Every row comes from one small tree of marks. The marks that hang from a mark follow it in brackets, in alphabetical order. Every link used is in the known rows. Which tree was each row made from?
Known rows:
L[T[D[E] Y[J]]]: [  1 -16  -1   8  -9 -15   0  16   8  -6 -14 -15  15  -4   3  14 -10   0
  13  12   9 -20 -14 -10]
T[H Y]: [ -3  -2   2  14   1 -13  -2   3  -2   6  -7 -19   6  -5   5   5   1  -8
  27  15 -14 -28  -8  -4]
L[D[E] T]: [ -5  -1   6   1  -3 -10 -11  10  -7 -11 -10 -17   2  -8 -14   3  -9 -21
  -4  -2  18 -19  -7   1]
D[E L[T]]: [ -8   0   3   5   0 -23  -8   8 -10  -3 -11 -18   6 -15  -9   6  -9 -26
  -6   3  -2 -16   4  12]
P[E]: [  1   1   1  11   1 -17   0  -1 -16  10  -6 -25  10  -8   0   9 -16 -30
   6  -1   0 -23 -12   0]
D[E L[T[Y]]]: [ -5  -8   2   5  -7 -28 -11  11  -8  -4 -10 -12   8 -16 -13   3  -5 -15
   4  13  -3 -13  11  11]
D[E[P] L[T[Y]]]: [  3  -8  -2  10  -4 -27 -25   6  -6  -7  -3 -15   5 -27 -15   9  -4  -8
   3  14  -5 -12  17   9]
D[E]: [-10  -2   1   8  -1 -14   1  11  -3   8  -3 -11  11 -11  -4   4 -11 -25
  -4  -2  -5 -28 -11  -5]
T[D[E] H Y[J]]: [  1  -2  -1  15  -1 -15  -3  18  11   7 -10 -13  20  -3  18  15  -6  15
  16  15   0 -36 -22  -9]
D[E[P] L[T]]: [  0   0  -1  12   2 -23 -21   4  -8  -6  -3 -21   3 -27 -11  13  -8 -18
  -7   3  -6 -14  10  10]
D[L[T]]: [ -9  -5   1   5   0 -20  -5  -3 -14  -4 -12 -27  -2 -10  -3   9  -9 -27
   8   9  -5 -14   6   8]
H[P T[D Y]]: [-13 -21   5   8  -6 -15  -6   2   2   5  11 -16  19 -12   5  26   2  13
  22  21  -1  -7  -4 -14]
H[P]: [-12 -15  -3  13  -2 -12  -1  -3   2   6   1 -22  -2  -8   2  17   1 -25
   7  10 -12 -20  -7  -2]
Y[J[E] P]: [-13   0  -7  19  14   1  12   7  -7   9  -5 -15 -13  -8  10  10 -22 -31
  11  -1   2 -32 -15 -19]
T[D]: [ -8  -9  -2   7  -4  -8   1  -3  -5   9  -3 -22   7 -11   9  17 -11  -5
  15   8   0 -23 -10 -14]
H[L P]: [-11 -13   1  12  -2 -10  -3  10   3   2   6 -21  -3  -7 -12  13   1 -24
   3  10 -14 -19  -9   5]
Y[J]: [-11 -11  -4   9   0 -12   7   8  -1   3  -9 -23   5   6  11  11 -16 -26
   9   5  -2 -35 -20 -12]
H[L[D] T]: [-16   2  14  -5   2  -6 -12  19 -16  -7  10 -20  13   0 -18   6 -13  -9
   4   3  11 -21 -10  -7]
T[D Y[J P[E]]]: [  8  -9  -6  20   5 -15  -4   1  -4  10  -5 -15   7  -4  12  15 -23   0
  23   7  12 -23 -10 -13]
L[T]: [ -5  -7   2   6   1  -9   4  -2  -6  -6 -12 -26  -2  -6  -6   7  -8 -33
  12   1  -4 -14  -8  -5]
E[P]: [ -2  -8  -6  13   3 -10 -11  -5  -5   4   4 -24   0 -17  -2  14 -10 -18
   8   4  -8 -24  -4 -11]
T[H Y[P[E]]]: [ 10   8   1  25  15 -14  -8  -4 -10  11  -6 -15   1 -10   3   3 -10 -14
  25   3  -7 -20  -5   1]
L[D T[H]]: [ -1   7   8   8   6  -4 -10  -1  -7 -11 -15 -32  -3  -2  -2   6   0 -15
  16   6   8 -20 -13   3]
L[T[D Y]]: [  0 -17  -1   6  -9 -12  -1  -2  -2  -4  -9 -23   5 -10  -3  13  -4   0
  27  17   2  -9  -2 -10]
D[E L]: [-13   1   1   7  -2 -25  -9  10 -10   8  -3 -12   9 -16  -1   7 -11 -19
  -7   5  -5 -29   3   7]
T[Y]: [ -9 -15  -2   7  -6 -16  -1   3  -4   5  -2 -15   4  -6  -4   4  -7 -15
  22  14  -6 -24  -3  -8]

Write each row's tree:
[  8  -5  -3  12  -1  -9 -14   1   2  -4  -2 -21   6 -26  -6  20  -8  -2
   0   0   3 -12  -4  -9] : L[T[D[E[P]]]]
[  0  -5   3  20   3  -5  -3  -8   8  -2 -11 -32  -2 -11  11  26  12  -2
  18  14  -9  -9 -14   1] : L[T[D H[P]]]
[ -2   3   9  14   4  -9 -16   6   5 -10 -10 -22  -1  -8  -5  13  11 -13
  -2   5   6 -17 -12  13] : L[D[E] T[H[P]]]
[ -2  -1  -1   8  -1 -11 -26   7  -5  -2   5 -16   4 -18 -10  10 -10  -7
  -7   0  13 -29  -3  -4] : L[D[E[P]]]
[ -4   8   4  12   7 -17  -6  -2 -10  -3 -16 -31   0  -9   5   9   0 -20
  13  10 -13 -18  -1  12] : D[L[T[H]]]
[ -7  -2   7  11   1 -27 -14  -2 -17  11   9 -27  23 -20  10  32  -7   3
   3  15   4  -7   0   7] : H[P[E] T[D[L]]]
[  1 -10  -1  14   3  -8  -7   4   2  -1  -5  -3   0 -18  -8   8  -9  -1
  16   3   6  -7   4  -9] : L[T[D[E] Y[P]]]
[ -5  -1  -4  12   0 -24 -22   5  -9   6   5 -15   7 -26  -3  12 -10 -12
  -9   5  -8 -26   8   6] : D[E[P] L]
[ -6  -4   8  11   5 -19  -3   0 -11   7   7 -25  21 -10  -1  21  -7 -23
   1   2  -2 -10 -12   0] : H[P[E] T]
[ -5  15  11   7   5  -6 -16  24  -4  -3  -1 -15   6  -5 -13   1  -4  -6
  -4   1   5 -35 -16   9] : T[H[L[D[E]]]]
[  0 -15  -3  13   3  -5  -3  -7  -2  -2  -6 -13  -7 -13  -3  11  -9  -2
  30   9   4  -4   5 -14] : L[T[D Y[P]]]
[ -3   4   2  13  -3 -24 -16  10  -3  10  -5 -12  16 -19  11  13   0  20
  14  21  -5 -27   2   6] : T[D[E L] H Y]
[ -2  -1   6  12  13 -17  -5   2 -18   8   7 -10  16 -11  -7   6 -20 -15
  19  -2   3 -10   0 -10] : H[T[Y[P[E]]]]
[  4  -3  -5  17   3 -23 -17  -6 -17  14  -1 -13   3 -21   5  14 -18   4
  21  14   7 -13  14   3] : T[D[L] Y[P[E]]]
[  1 -12   1  12   2  -3  -7   7  -1  -6  -2 -12  -8 -11 -18   8  -9  -2
  26   8   1  -4   5  -6] : H[L[T[D Y[P]]]]
[  2   0  -4  20  14 -13   1   1  -9   9  -8 -18   2   1   8   9 -27 -32
   7  -8   5 -29 -15  -7] : Y[J P[E]]
[ -4  -4  -9  17   6  -4   0   7  -6   5   0 -26  -5 -15   7  19 -18 -20
   7   7  -1 -34 -16 -17] : Y[J[E[P]]]
[ -2   5   6  14  11  -2 -20  11  -4  -4   1 -10 -10  -2 -14  -3  -4   1
  24  10   3 -26  -1   2] : T[H[L[D]] Y[P]]
[-16   6  16  -5   3 -10 -14  29 -12  -6  11 -10  20  -6 -23   4 -13  -8
 -10  -3  14 -24 -11  -3] : H[L[D[E]] T]
[ -6 -10  -3  12   5 -19 -11  -4 -11  -4  -8 -12 -11 -13  -9   4  -9 -19
  21  11  -5  -6  18   4] : D[L[T[Y[P]]]]
[ -3   0   7  14   5  -5 -14  -4   2 -11 -11 -33  -8  -4   0  16  11 -14
  12  11   4 -14 -11   9] : L[D T[H[P]]]
[-14  -9   4   9  11 -10  -3   3  -9   4   8  -4   9  -8  -5   5 -14 -11
  23   3  -4 -13   3 -19] : H[T[Y[P]]]
[  0  11  10   8   6  -7 -12  10  -4 -10 -14 -22   3  -6  -6   4  -1 -14
   1   0  10 -23 -13   7] : L[D[E] T[H]]
[ 12   7   1  20   7  -7 -15   1   5  -3  -7 -25   7 -24   3  20   1   5
   6   1  -5 -16 -10  -4] : L[T[D[E[P]] H]]
[  8  -2   1  11  -1  -6 -17  14   2  -8   2 -19   4 -24 -19  16  -8  -2
  -3  -1  -1 -12  -5  -2] : H[L[T[D[E[P]]]]]
[ -7   4   1  20   0 -20 -16   4   3  11  -2 -18  11 -21  17  25   8  10
  -2  17 -11 -23  -3  14] : T[D[E L] H[P]]
[ -5  -2   8  -1  -2  -3 -12  12 -10 -16  -6 -26  -7  -1 -24   3  -8 -23
   6   3  13 -16  -6   5] : H[L[D T]]
[ -1  -7   1  21  -4 -15 -11   8  14   9   0 -11  12 -16  10  20  12  17
  14  19  -8 -21  -9   1] : T[D[E] H[P] Y]
[  1  -8  -3  16  -1 -12   0   7   7   5 -11 -23  13   2  23  17  -5  14
  31  21  -3 -34 -21 -13] : T[D H Y[J]]
[ -3 -12  -1  21  -4 -12  -8  -3   9   8  -1 -22   4 -12  14  23  12  14
  28  26 -11 -18  -9  -2] : T[D H[P] Y]
[ -3 -15   5  13   1 -26  -2  10  -2   3   3 -22  26   2   5  22  -9 -12
  11  14   2 -16 -15  -4] : H[P[E] T[Y[J]]]
